Below are the code and all the weights of a small trained network. Each question names an input and a class and asks about switching units off, where a switched-off unit gives its printed mean instead of its output.

import numpy as np


def w(rows, s, z=0):
    codes = np.array(rows[::2]) - 128.0
    scale = np.full(codes.shape[1], s)
    scale[-1] = z or s
    return codes * scale


def norm(h):
    return h / np.sqrt((h * h).mean(-1, keepdims=True) + 1e-5)


def f(y):
    return np.maximum(y, 0)


def log_softmax(a):
    a = a - a.max(-1, keepdims=True)
    return a - np.log(np.exp(a).sum(-1, keepdims=True))


def net(x, mask):
    res = np.array(x, float).reshape(1, 4) / 4 @ E
    u = 0
    for l in range(3):
        y = f(norm(res) @ A[l][:, :-1].T + A[l][:, -1])
        res = res + np.where(mask[u : u + 7], y, B[l][:, -1]) @ B[l][:, :-1]
        u += 7
    return log_softmax(norm(res)[-1] @ U[:, :-1].T + U[:, -1])


A, B = {}, {}
E = w([
[54,159,79,109,190,5,38,137,61],'x0',
[150,73,141,140,72,64,201,69,160],'x1',
[69,153,136,78,204,177,155,137,154],'x2',
[42,81,137,81,105,110,122,63,42],'x3',
],0.014)
A[0] = w([
[147,131,122,164,120,104,147,103,153,7],'L0N1',
[122,190,89,163,182,149,66,200,134,63],'L0N2',
[183,152,120,162,130,91,161,134,148,44],'L0N3',
[183,103,121,162,139,108,140,104,183,1],'L0N4',
[105,115,133,130,109,105,107,148,129,5],'L0N5',
[248,142,97,222,100,76,83,159,142,71],'L0N6',
[141,142,131,158,103,129,81,174,94,59],'L0N7',
],0.014,0.0062)
B[0] = w([
[71,181,147,94,98,147,145,157,108,149],'L0N1',
[107,177,109,74,193,194,69,164,138,255],'L0N2',
[140,95,147,82,106,175,104,129,99,176],'L0N3',
[98,198,119,76,106,201,161,119,113,178],'L0N4',
[134,134,102,114,146,150,92,91,180,131],'L0N5',
[146,38,138,204,59,144,57,5,163,251],'L0N6',
[116,89,135,121,75,103,60,201,184,170],'L0N7',
],0.012,0.0092)
A[1] = w([
[183,114,194,190,102,197,216,161,185,3],'L1N1',
[162,82,176,115,69,169,173,22,163,113],'L1N2',
[67,122,131,128,101,101,135,71,83,23],'L1N3',
[180,119,118,133,112,31,246,130,228,82],'L1N4',
[245,154,146,149,91,238,183,154,241,123],'L1N5',
[121,122,106,162,144,43,184,144,180,94],'L1N6',
[135,123,168,126,79,60,135,204,170,155],'L1N7',
],0.012,0.0034)
B[1] = w([
[186,66,112,174,146,158,79,108,162,205],'L1N1',
[147,164,139,105,70,132,145,100,81,251],'L1N2',
[132,137,107,142,60,109,148,113,170,163],'L1N3',
[115,163,113,96,154,140,55,148,248,161],'L1N4',
[179,90,198,168,135,184,26,89,211,253],'L1N5',
[133,162,147,138,136,156,94,119,204,133],'L1N6',
[113,117,144,96,124,164,137,121,144,132],'L1N7',
],0.016,0.015)
A[2] = w([
[131,189,142,94,144,85,218,140,159,70],'L2N1',
[130,171,147,95,144,170,111,242,146,145],'L2N2',
[143,100,130,140,92,122,227,115,34,43],'L2N3',
[45,152,118,111,173,72,197,111,123,34],'L2N4',
[226,91,88,251,132,82,87,160,135,1],'L2N5',
[39,143,90,103,118,35,72,114,139,165],'L2N6',
[132,184,118,111,248,124,121,235,156,27],'L2N7',
],0.013,0.0039)
B[2] = w([
[146,124,100,129,165,207,110,109,114,135],'L2N1',
[37,134,116,82,140,154,179,164,117,218],'L2N2',
[71,167,94,93,72,94,141,127,157,150],'L2N3',
[211,61,202,123,92,179,108,113,151,156],'L2N4',
[146,33,127,138,116,172,57,58,162,201],'L2N5',
[188,121,164,182,139,247,91,101,174,254],'L2N6',
[121,200,104,146,163,116,181,202,116,226],'L2N7',
],0.012,0.0089)
U = w([
[190,71,155,154,109,161,87,89,159,165],'0',
[158,100,119,127,168,30,171,174,79,2],'1',
[71,136,84,110,51,62,198,106,101,124],'2',
[95,196,99,131,215,141,133,254,121,155],'3',
],0.017,0.0069)

Each question gives the input, the list of numbers given to net, and the class t.
The units are the neurons (one row each of A and B). Each row of codes is followed by its name. A weight is (code - 128) times the scale printed after its matrix; where a second scale follows, it is the last column's (A, B and U).
mask holds one flag per neuron, layer by layer. A switched-off neuron (its flag False) gives its mean, the last column of its row in B, instead of its output. The means were averaged over made-up inputs and are rounded, as every weight is.
A unit's drop is (log p(t) with every unit on - log p(t) with that unit switched off) / (log p(t) with every unit on - log p(t) with every unit switched off).
most important unit: the unit with the biggest drop
k most important neurons: the k neurons with the biggest drops, biggest first
drop of u: that unit's drop, to one decimal
input [8,3,3,-7], class 3: 2 most important neurons : (L0N2 L1N5)
input [-2,-5,0,6], class 2: 3 most important neurons : (L1N5 L1N4 L0N7)
input [-1,8,6,8], class 2: 2 most important neurons : (L1N5 L1N2)
input [-3,-4,-4,5], class 2: 2 most important neurons : (L1N5 L1N1)
input [-3,-4,4,3], class 3: 2 most important neurons : (L0N6 L1N5)
input [-1,1,4,4], class 2: most important unit : L0N2
input [-1,-1,5,-6], class 3: 2 most important neurons : (L0N2 L0N6)
input [-2,-8,-6,4], class 3: 2 most important neurons : (L0N6 L1N5)
input [0,2,-2,7], class 2: 2 most important neurons : (L1N5 L0N2)
input [0,6,0,1], class 2: 2 most important neurons : (L1N5 L1N2)
input [-3,4,7,7], class 2: drop of L1N5 : 0.1
input [3,-2,0,-2], class 3: drop of L0N2 : 0.2
input [3,-5,2,-8], class 3: drop of L0N2 : 1.1
